Below are the code and all the weights of a small trained network. Each question names an input and a class and asks about switching units off, where a switched-off unit gives its printed mean instead of its output.

import numpy as np


def w(rows, s, z=0):
    codes = np.array(rows[::2]) - 128.0
    scale = np.full(codes.shape[1], s)
    scale[-1] = z or s
    return codes * scale


def f(y):
    return y / 2 * (1 + np.tanh(0.7978845608 * (y + 0.044715 * y**3)))


def log_softmax(a):
    a = a - a.max(-1, keepdims=True)
    return a - np.log(np.exp(a).sum(-1, keepdims=True))


def net(x, mask):
    res = np.array(x, float).reshape(1, 3) / 4 @ E
    y = f(res @ A[0][:, :-1].T + A[0][:, -1])
    res = res + np.where(mask, y, B[0][:, -1]) @ B[0][:, :-1]
    return log_softmax(res[-1] @ U[:, :-1].T + U[:, -1])


A, B = {}, {}
E = w([
[236,239,251,168,93,140,25],'x0',
[115,88,141,16,82,59,149],'x1',
[127,81,134,120,154,74,1],'x2',
],0.0088)
A[0] = w([
[176,200,173,212,219,81,166,206],'n1',
[166,94,186,69,156,79,112,247],'n2',
[200,129,191,65,124,110,21,194],'n3',
[134,133,167,38,41,160,145,88],'n4',
[171,207,150,69,23,31,31,234],'n5',
[96,202,165,168,122,242,100,254],'n6',
[136,196,30,179,130,247,186,218],'n7',
[116,112,57,141,195,99,48,218],'n8',
[125,184,119,161,135,159,124,134],'n9',
[177,86,68,122,157,138,230,214],'n10',
[148,44,115,98,124,103,132,66],'n11',
[111,163,1,118,187,55,153,250],'n12',
[83,177,6,166,206,75,200,110],'n13',
[201,165,177,42,119,119,120,216],'n14',
[111,74,46,33,195,52,165,254],'n15',
[153,197,131,145,112,218,198,142],'n16',
],0.0085,0.0026)
B[0] = w([
[148,129,127,96,194,104,104,189],'n1',
[148,198,54,151,84,33,161,179],'n2',
[197,204,118,152,133,108,161,225],'n3',
[144,166,81,155,85,109,135,159],'n4',
[255,227,140,125,101,89,203,236],'n5',
[95,147,94,104,187,114,110,203],'n6',
[217,93,139,79,157,161,108,202],'n7',
[189,169,70,122,181,36,81,180],'n8',
[90,76,121,43,180,115,86,153],'n9',
[120,200,170,111,187,143,111,198],'n10',
[148,101,100,73,156,86,62,161],'n11',
[187,112,65,145,202,198,129,202],'n12',
[151,149,148,76,142,250,146,199],'n13',
[136,173,176,207,67,136,183,188],'n14',
[146,167,58,165,203,97,176,251],'n15',
[144,92,209,71,194,132,116,183],'n16',
],0.008,0.012)
U = w([
[59,105,119,191,65,203,103,2],'0',
[129,117,54,155,160,102,50,253],'1',
[95,73,124,149,89,194,84,2],'2',
[143,139,123,139,223,255,175,221],'3',
[142,179,140,159,94,140,181,218],'4',
],0.0098,0.0026)

Each question gives the input, the list of numbers given to net, and the class t.
The units are the neurons (one row each of A and B). Each row of codes is followed by its name. A weight is (code - 128) times the scale printed after its matrix; where a second scale follows, it is the last column's (A, B and U).
mask holds one flag per neuron, in row order. A switched-off neuron (its flag False) gives its mean, the last column of its row in B, instead of its output. The means were averaged over made-up inputs and are rounded, as every weight is.
A unit's drop is (log p(t) with every unit on - log p(t) with that unit switched off) / (log p(t) with every unit on - log p(t) with every unit switched off).
The circuit of an input: a set's keep is (log p(t) with only the set's units on - log p(t) with every unit switched off) / (log p(t) with every unit on - log p(t) with every unit switched off). Starting from the 12 units with the biggest drops (on a tie, the unit counted first), units are removed one at a time, each time the one whose removal leaves the highest keep (on an exact tie, the one counted first), for as long as the keep stays at least 0.8.
circuit, biggest first: the units of the circuit, biggest drop first
most important unit: the unit with the biggest drop
top k neurons: the k neurons with the biggest drops, biggest first
drop when u is switched off: that unit's drop, to one decimal
input [-3,-1,3], class 1: circuit, biggest first => [n8 n5]
input [5,-6,3], class 1: circuit, biggest first => [n13 n6]
input [3,-3,3], class 4: circuit, biggest first => [n12 n7]
input [-3,8,1], class 1: circuit, biggest first => [n11 n13]
input [-3,-1,4], class 1: most important unit => n8
input [7,-8,4], class 1: circuit, biggest first => [n13 n6]
input [4,-4,3], class 1: top 3 neurons => [n13 n6 n1]
input [0,-8,4], class 1: drop when n8 is switched off => 0.1
input [-2,1,2], class 1: drop when n13 is switched off => 0.2
input [0,3,4], class 4: drop when n13 is switched off => -0.1
